[104 143 101 107 141] ⇒ 107

[127 126 100 136 130 118 122] ⇒ 126

[[104 128 127 133 120]
 [129 119 125 124 128]
 [116 134 121 139 129]] ⇒ 127

[133 100 127 108 138] ⇒ 127

[117 107 155 134 101 156 104] ⇒ 117

[[150 132 138 116 123 141 145]
 [111 139 130 142 135 118 129]
 [128 123 128 123 115 142 122]] ⇒ 129

[155 136 100 131 123] ⇒ 131

[[104 110 117 118 122 127 131]
 [133 128 126 119 113 110 104]
 [128 131 128 125 124 125 122]] ⇒ 124
---
[[120 113 137 112]
 [ 99 109 146 148]] ==> 112

[[126 135 117 118 119 124]
 [132 129 128 108 120 127]
 [129 118 121 133 139 106]] ==> 127

[[114 150 140 130 132]
 [126 117 139 123 129]
 [124 123 121 145 110]] ==> 129

[[128 125 117 129]
 [127 142 123 124]
 [127 121 102 134]] ==> 124

[[131 127 142 115 131 136]
 [126 123 149  99 130 135]] ==> 136

[[134 126 114 120 113 125]
 [128 119 119 107 131 102]
 [147 110 113 115 113 121]] ==> 102
---
array([[119, 124, 121, 113, 118, 120, 129, 143],
       [117, 130, 122, 112, 124, 121, 126, 139],
       [120, 122, 119, 112, 120, 120, 133, 142],
       [107, 125, 120, 114, 129, 110, 121, 138],
       [127, 129, 129, 133, 131, 124, 125, 125],
       [105, 144, 112, 115, 133, 107, 110, 132],
       [120, 124, 117, 114, 120, 121, 129, 140],
       [115, 150, 126, 139, 133, 124, 114, 120],
       [147, 126, 133, 130, 112, 144, 150, 129],
       [120, 126, 121, 118, 130, 122, 127, 137],
       [113, 125, 119, 116, 129, 115, 123, 143],
       [117, 120, 118, 110, 115, 120, 134, 141]]) -> 117

array([[131, 129, 120, 120, 148, 126, 133, 139, 141],
       [120, 140, 127, 127, 108, 114, 135, 150, 132],
       [130, 125, 118, 124, 150, 124, 133, 137, 144],
       [129, 119, 123, 129, 147, 123, 133, 129, 133],
       [133, 127, 121, 122, 150, 126, 131, 139, 143]]) -> 120

array([[125, 142, 112, 117, 127, 142, 108, 116, 145, 136],
       [131, 114, 145, 139, 129, 114, 149, 140, 111, 120],
       [127, 132, 123, 124, 128, 132, 122, 124, 133, 131],
       [126, 135, 120, 123, 128, 135, 118, 122, 136, 132],
       [125, 142, 111, 117, 127, 142, 107, 116, 145, 136],
       [132, 112, 146, 141, 129, 112, 151, 142, 109, 119],
       [128, 128, 128, 128, 128, 128, 128, 128, 128, 128],
       [124, 143, 110, 116, 127, 143, 106, 115, 146, 137],
       [128, 130, 126, 127, 128, 130, 126, 127, 130, 129]]) -> 131

array([[137, 128, 119, 137, 125, 118, 117, 132, 146, 118, 144, 120, 140,
        126, 134],
       [132, 119, 117, 143, 129, 107, 117, 131, 139, 123, 134, 135, 134,
        130, 129],
       [137, 121, 133, 135, 142, 117, 116, 135, 138, 117, 130, 132, 151,
        123, 130],
       [136, 128, 114, 136, 139, 130, 117, 129, 140, 135, 126, 146, 142,
        122, 148],
       [131, 118, 119, 138, 147, 107, 117, 136, 140, 118, 138, 132, 134,
        132, 123],
       [121, 116, 109, 133, 129, 105, 128, 129, 140, 131, 124, 139, 144,
        139, 132],
       [139, 136, 119, 132, 123, 118, 124, 126, 143, 138, 142, 120, 147,
        135, 141],
       [139, 129, 124, 138, 127, 119, 126, 125, 144, 135, 137, 126, 147,
        138, 131],
       [143, 121, 123, 142, 150, 123, 120, 130, 141, 121, 134, 136, 135,
        132, 125]]) -> 132

array([[104, 110, 127, 109, 123, 132, 127, 124, 110, 107, 151, 132, 143],
       [136, 139, 123, 142, 134, 130, 131, 134, 136, 141, 119, 133, 127],
       [138, 139, 126, 141, 133, 128, 130, 133, 137, 140, 118, 130, 124],
       [135, 138, 123, 142, 134, 130, 131, 134, 135, 140, 119, 133, 127],
       [144, 142, 125, 144, 132, 124, 129, 131, 141, 144, 107, 125, 115],
       [136, 133, 136, 133, 133, 132, 133, 132, 135, 134, 132, 131, 131],
       [154, 147, 131, 146, 130, 121, 126, 131, 147, 150, 101, 121, 109],
       [136, 139, 124, 142, 134, 130, 131, 134, 136, 141, 120, 133, 127],
       [144, 136, 139, 131, 127, 125, 126, 128, 139, 136, 121, 122, 119]]) -> 136

array([[136, 121, 126, 142, 137, 127, 115, 125, 124, 125, 112, 132],
       [138, 119, 127, 143, 139, 129, 113, 124, 123, 126, 110, 133],
       [144, 116, 128, 146, 142, 134, 109, 121, 120, 128, 106, 135],
       [135, 122, 125, 141, 136, 125, 117, 126, 124, 125, 114, 132],
       [136, 121, 126, 141, 137, 126, 116, 125, 124, 125, 113, 132],
       [137, 120, 126, 143, 138, 128, 114, 124, 123, 126, 111, 132],
       [140, 119, 127, 144, 140, 130, 112, 123, 122, 127, 109, 133],
       [142, 118, 127, 145, 141, 131, 111, 122, 121, 127, 108, 134]]) -> 138
---
[149 115 115 105 145 151]: 151
[104 121 125 122]: 122
[141 132 156 129 151 105 131]: 131
[138 124 136 117 115 126 100]: 100
[115 104 123 127 139 135]: 135
[148  99 121 137 138]: 138
[155 109 117 153 121 118 125]: 125
[112 123 105 141 136 150]: 150
[129 122 137 104 133]: 133
---
Input:
array([[157, 129, 142, 146, 114, 120],
       [131, 143, 143, 109, 130, 145],
       [140, 122, 113, 116, 150, 143]])
Output: 113

Input:
array([[118, 129, 129, 130, 130],
       [145, 137, 131, 140, 102],
       [135, 120, 132, 125, 113]])
Output: 132

Input:
array([[128, 101, 108, 152],
       [137, 105, 108, 146],
       [139, 120, 112, 123]])
Output: 112

Input:
array([[108, 129, 149, 123, 127, 123],
       [119, 119, 103, 136, 127, 148],
       [122, 118, 137, 129, 123, 142]])
Output: 137

Input:
array([[130, 126, 124, 110],
       [143, 132, 128, 111],
       [145, 136, 107, 134]])
Output: 107

Input:
array([[154, 135, 112, 107],
       [114, 143, 131, 130],
       [125, 135, 139, 138]])
Output: 139
---
[[118 155 124 121 123]
 [111 133 132 119 144]
 [111 125 128 157 128]] -> 128

[[158 146 124 120]
 [142 112 111  98]] -> 98

[ 99 107 131 129 124 130] -> 130

[113 124 105 108] -> 108

[125 119 137 124 126 150] -> 150

[118 128 127 154 119 155  99] -> 99
---
[[143 115 144 137 116]
 [113 138 145 136 150]]	143

[[134 118 150 103 145 122]
 [107 110 117 152 119 107]
 [128 139 152 136 111 123]]	107

[[131 125 106 138 136]
 [136 122 125 143 135]
 [136 126 136 126 145]]	136

[[137 138 138 134  99 126]
 [137 139 134 141 105 135]]	137

[[105 120 118 113 116 135 141]
 [118 147 138 137 138 126 135]]	105

[[136 135 117 142 107 103]
 [130  99 132 142 145 141]
 [142 126 113 149 110 105]]	130
---
[151 158 142 128 138] -> 151

[[135 126 127 131 144 141]
 [105 132 148 119 122 125]] -> 144

[134 152 138 116 101] -> 138

[137 105 155 144 131] -> 144

[[141 135 127 109 149 114 121]
 [128 128 127 128 124 129 123]] -> 141

[ 98 129 126 124 145] -> 129
